Below are the code and all the weights of a small trained network. Each question names an input and a class and asks about switching units off, where a switched-off unit gives its printed mean instead of its output.

import numpy as np


def w(rows, s, z=0):
    codes = np.array(rows[::2]) - 128.0
    scale = np.full(codes.shape[1], s)
    scale[-1] = z or s
    return codes * scale


def f(y):
    return np.maximum(y, 0)


def log_softmax(a):
    a = a - a.max(-1, keepdims=True)
    return a - np.log(np.exp(a).sum(-1, keepdims=True))


def net(x, mask):
    res = np.array(x, float).reshape(1, 5) / 4 @ E
    y = f(res @ A[0][:, :-1].T + A[0][:, -1])
    res = res + np.where(mask, y, B[0][:, -1]) @ B[0][:, :-1]
    return log_softmax(res[-1] @ U[:, :-1].T + U[:, -1])


A, B = {}, {}
E = w([
[80,112,88,177,181,114,102,154,76,221,111,196],'x0',
[128,157,61,67,96,153,70,162,117,126,124,109],'x1',
[215,172,155,174,112,68,136,67,74,115,168,191],'x2',
[133,5,75,161,130,57,229,193,52,178,119,48],'x3',
[78,167,178,225,3,143,156,72,112,183,90,112],'x4',
],0.012)
A[0] = w([
[143,106,84,90,208,178,102,215,159,149,89,106,16],'N0',
[59,52,88,141,135,115,142,146,86,183,31,105,193],'N1',
[161,93,104,102,184,97,145,116,135,157,153,144,107],'N2',
[102,187,116,30,133,193,54,135,158,45,118,123,201],'N3',
[216,57,47,116,179,48,179,200,56,114,201,156,132],'N4',
[79,29,141,89,182,101,209,192,168,105,54,22,42],'N5',
[114,224,176,135,177,174,77,57,100,145,161,226,248],'N6',
[158,190,232,203,45,89,163,2,99,107,149,104,222],'N7',
],0.0084,0.0013)
B[0] = w([
[116,146,90,89,113,182,147,186,139,112,180,88,195],'N0',
[70,137,110,115,124,187,149,202,44,144,47,130,209],'N1',
[83,127,142,107,149,113,136,166,190,56,86,114,169],'N2',
[202,182,64,64,93,175,80,126,197,213,171,110,232],'N3',
[152,144,133,72,146,8,113,233,86,71,134,98,237],'N4',
[95,104,165,144,84,194,189,158,73,56,173,81,217],'N5',
[112,136,121,171,190,132,74,87,219,84,72,152,250],'N6',
[170,115,154,149,150,100,203,102,178,181,146,190,245],'N7',
],0.011,0.019)
U = w([
[13,168,46,238,137,124,82,156,64,240,11,173,95],'0',
[157,173,93,40,89,220,4,130,199,163,207,89,72],'1',
[115,161,206,190,230,142,35,30,201,78,109,228,184],'2',
[193,118,176,229,103,62,237,59,150,178,165,171,255],'3',
[105,89,128,78,198,2,111,189,98,68,153,76,158],'4',
[19,50,142,157,123,235,175,160,85,95,153,36,33],'5',
],0.0078,0.00085)

Each question gives the input, the list of numbers given to net, and the class t.
The units are the neurons (one row each of A and B). Each row of codes is followed by its name. A weight is (code - 128) times the scale printed after its matrix; where a second scale follows, it is the last column's (A, B and U).
mask holds one flag per neuron, in row order. A switched-off neuron (its flag False) gives its mean, the last column of its row in B, instead of its output. The means were averaged over made-up inputs and are rounded, as every weight is.
A unit's drop is (log p(t) with every unit on - log p(t) with that unit switched off) / (log p(t) with every unit on - log p(t) with every unit switched off).
The circuit of an input: a set's keep is (log p(t) with only the set's units on - log p(t) with every unit switched off) / (log p(t) with every unit on - log p(t) with every unit switched off). Starting from all 8 units, units are removed one at a time, each time the one whose removal leaves the highest keep (on an exact tie, the one counted first), for as long as the keep stays at least 0.8.
units of the circuit, in order: the units of the circuit, biggest drop first
most important unit: the unit with the biggest drop
top k neurons: the k neurons with the biggest drops, biggest first
drop of u: that unit's drop, to one decimal
input [8,1,-5,-1,-7], class 5: most important unit -> N0
input [-6,1,-7,1,-2], class 5: top 2 neurons -> (N5 N6)
input [-5,1,8,-3,-5], class 2: top 2 neurons -> (N6 N0)
input [-3,-5,2,-5,6], class 3: top 2 neurons -> (N7 N2)
input [-3,-3,1,-1,1], class 3: top 2 neurons -> (N6 N7)
input [-1,0,6,-2,3], class 3: top 2 neurons -> (N7 N2)
input [7,-5,5,2,1], class 4: top 2 neurons -> (N4 N3)
input [2,-1,-1,6,2], class 5: top 2 neurons -> (N5 N1)
input [-3,4,2,-8,5], class 2: top 2 neurons -> (N6 N7)
input [3,-3,1,-2,3], class 2: top 2 neurons -> (N6 N5)
input [-4,-5,2,-4,-5], class 2: top 2 neurons -> (N0 N6)
input [8,-2,7,0,4], class 2: top 2 neurons -> (N6 N5)
input [7,6,7,-7,3], class 2: drop of N1 -> 0.0
input [6,-3,8,5,0], class 4: drop of N4 -> 0.5
input [-8,5,5,-1,3], class 3: units of the circuit, in order -> (N7)
input [5,0,-7,3,-8], class 5: drop of N0 -> 0.1
